[  2  42  -6   4 -17   0   0  -2   4   0  -7   4  -5  -5   1   1 -10  -1
  10 -25 -21   0   6   1   2   0  -4  -5  -5  -1 -20  -7   0   4  -1  -6
   3   7   5   2  -6   0   1   9  -3   7  15   2   0   3  -5  10  -2  12
 -32] : (54)
[ -3  12   0  -3  19   1  -2   1  -5   1  -8  -4   2   0  -3  -8   8  -2
 -15  14   4  -1  -4   0  -5   3   4   4   3   1  18   6   0  -8   8   9
  -1  -7 -15  -3   4   5 -10 -10   5  -4 -12  -2  -1  -1   8  -4  -9  -6
  29] : (49)
[  4  39  -6   2 -13   0   3   0  -7  -3   4   3   3   8  -5   6  -8 -30
  21 -19  -9   1   0   0  -1   0  -6  -5 -12   1 -14  -8   2   6 -11  -4
   6   2  37   4  -8  -6   6  13  -2   5  13   4   2   4  -7   3   7   7
  -9] : (54)
[ -3  40  -3  -3  18   2  -4   1  -7   0 -10  -2   2  -2  -7 -13   8 -32
 -11   7  -2  -1  -3   0  -6   3   5   6  -1   1  15   6   1 -10   9  11
   2  -7 -14  -1   3   4 -12  -5   5  -6 -10   0  -1   0   8  -2 -12  -2
  33] : (50)
[  4 -63  13   0   5  -2   6  -1  -3  -5  13   2   2   4   6   5  -5  50
  -7   8  15   0   5   1   9   8  -4   4   1   3  12  -6   0   1   1  -2
  -6   1  24  -3   3   0   1  -6  -2   4   0  -1   0   2   1 -11   6  -7
  -9] : (54)
[ -3   1   5   1   5  -1   0  -6  -1   2  -9   1  -3  -8   8  -1  -3  52
 -11  -3  -2  -1   9   3   6   8   0   5   6   4   9  -3  -3  -1   5  -4
  -9   1  -9  -3   8   5  -5 -12   3   2  -1  -3  -2   0   3  -7 -13 -12
   5] : (49)
[ -4  54   1   3  -1  -1  -4  -6  -2   4 -12   2  -3  -8   6   3  -4  28
  -1 -11  -4  -1  10   2   5   8  -2   4   5   3   1  -3  -4   1   1  -6
 -11   1 -19  -2  13   4  -2 -10   1   1   3  -2  -2   1   0  -6 -12 -20
  -2] : (50)
[ -3  63  -1   3  -5  -1  -4  -6   2   5 -12   3  -7 -12   8  -4  -7  59
  -3 -14 -14  -1  10   2   6   9  -3   3   7   3  -2  -5  -4   0   5  -5
  -8   4 -19  -2   9   7  -6  -6   1   3   5  -3  -2   1   2   2 -17  -8
 -16] : (50)
